[[127 109 107 133 127]
 [128 141 147 125 129]
 [137 142 135 126 105]]
->
[[127 109]
 [128 141]
 [137 142]]

[[137 143]
 [123 108]
 [156 131]
 [138 153]]
->
[[137 143]
 [123 108]
 [156 131]]

[[126 124 117]
 [105 102 103]
 [104 109 118]
 [123 118 118]]
->
[[126 124]
 [105 102]
 [104 109]]

[[118 131 156]
 [149 135 112]
 [132 106 130]
 [123 106 127]]
->
[[118 131]
 [149 135]
 [132 106]]

[[139 127 136 122 110]
 [134 118 139 115 105]
 [127 129 127 128 131]
 [137 125 138 118 104]
 [138 133 128 123 113]]
->
[[139 127]
 [134 118]
 [127 129]]

[[109 137 107 132]
 [142 130 110 140]
 [103 132 126 127]
 [126 123 132 126]]
->
[[109 137]
 [142 130]
 [103 132]]

[[144 121 126 144]
 [133 126 127 153]
 [127 122 134 135]]
->
[[144 121]
 [133 126]
 [127 122]]

[[119 109 138 141 147]
 [105 116 130 121 137]
 [118 107 136 140 148]
 [101 124 139 119 151]]
->
[[119 109]
 [105 116]
 [118 107]]

[[124 147 134]
 [131 118 137]
 [142 126 102]
 [129 125 131]]
->
[[124 147]
 [131 118]
 [142 126]]
---
[[114 124]
 [135 140]
 [101 144]
 [139 138]
 [144 121]]
->
[114 140]

[[152  99 108 127]
 [150 150 144 117]]
->
[152 150]

[[150 112 123 133]
 [129 114 129 119]
 [126 119 123 131]
 [119 136 125 152]]
->
[150 114 123 152]

[[113 148 140]
 [143 138 152]]
->
[113 138]

[[137 142 152 118 107]
 [135 146 140 138 110]
 [123 108 123 157 131]
 [118 114 125 128 144]]
->
[137 146 123 128]

[[132 147]
 [129 145]
 [148 128]
 [131 150]
 [146 131]]
->
[132 145]

[[141 128 125 121]
 [111 128 139 124]
 [111 128 137 102]]
->
[141 128 137]
---
[[122 131 124 157 122]
 [121 131 130 117 132]
 [133 131 154 125 123]]
->
[[123 125 154 131 133]
 [132 117 130 131 121]
 [122 157 124 131 122]]

[[140 119 119 130 136 124 136 125 140]
 [126 134 123 117 136 138 146 118 106]
 [140 119 118 134 130 132 144 126 141]]
->
[[141 126 144 132 130 134 118 119 140]
 [106 118 146 138 136 117 123 134 126]
 [140 125 136 124 136 130 119 119 140]]

[[124 125 119 116 128 144 111 131 123 129]
 [118 122 136 112 107 104 112 125 146 128]
 [128 136 120 119 132 144 117 144 120 131]
 [124 136 122 116 134 140 121 141 121 126]
 [121 127 148 108 141 125 141 130 124 154]
 [118 115 142 116 100 104 114 126 143 128]]
->
[[128 143 126 114 104 100 116 142 115 118]
 [154 124 130 141 125 141 108 148 127 121]
 [126 121 141 121 140 134 116 122 136 124]
 [131 120 144 117 144 132 119 120 136 128]
 [128 146 125 112 104 107 112 136 122 118]
 [129 123 131 111 144 128 116 119 125 124]]

[[137 123 133 139 119 124 122 140 127 128 127 116 131 132 131]
 [108 114 150 142 114 109 133 116 133 142 136 148 153 106  99]
 [136 129 137 109 154 103 145 130 103 116 122 132 135 117 149]]
->
[[149 117 135 132 122 116 103 130 145 103 154 109 137 129 136]
 [ 99 106 153 148 136 142 133 116 133 109 114 142 150 114 108]
 [131 132 131 116 127 128 127 140 122 124 119 139 133 123 137]]

[[132 141 136 106 132]
 [124 138 143 105 135]
 [131 130 120 128 124]
 [137 148 132 132 110]
 [115 138 127 142 129]
 [129 131 132 117 144]
 [115 141 127 145 124]
 [110 132 127 135 135]
 [141 122 133 129 131]
 [148 116 130 117 129]
 [135 104 119 125 131]
 [121 149 132 131 135]]
->
[[135 131 132 149 121]
 [131 125 119 104 135]
 [129 117 130 116 148]
 [131 129 133 122 141]
 [135 135 127 132 110]
 [124 145 127 141 115]
 [144 117 132 131 129]
 [129 142 127 138 115]
 [110 132 132 148 137]
 [124 128 120 130 131]
 [135 105 143 138 124]
 [132 106 136 141 132]]

[[111 120 134 129 137 135]
 [136 139 124 129 119 105]
 [133 151 149 145 125 145]
 [122 123 117 132 135 135]
 [122 134 120 145 123 124]]
->
[[124 123 145 120 134 122]
 [135 135 132 117 123 122]
 [145 125 145 149 151 133]
 [105 119 129 124 139 136]
 [135 137 129 134 120 111]]

[[141 119 109 112 120 125 121]
 [116 124 120 125 122 113 119]
 [144 153 135 115 129 112 129]
 [128 151 146 133 133 127 149]
 [118 130 124 114 111 112 134]
 [128 135 150 146 115 120 109]]
->
[[109 120 115 146 150 135 128]
 [134 112 111 114 124 130 118]
 [149 127 133 133 146 151 128]
 [129 112 129 115 135 153 144]
 [119 113 122 125 120 124 116]
 [121 125 120 112 109 119 141]]
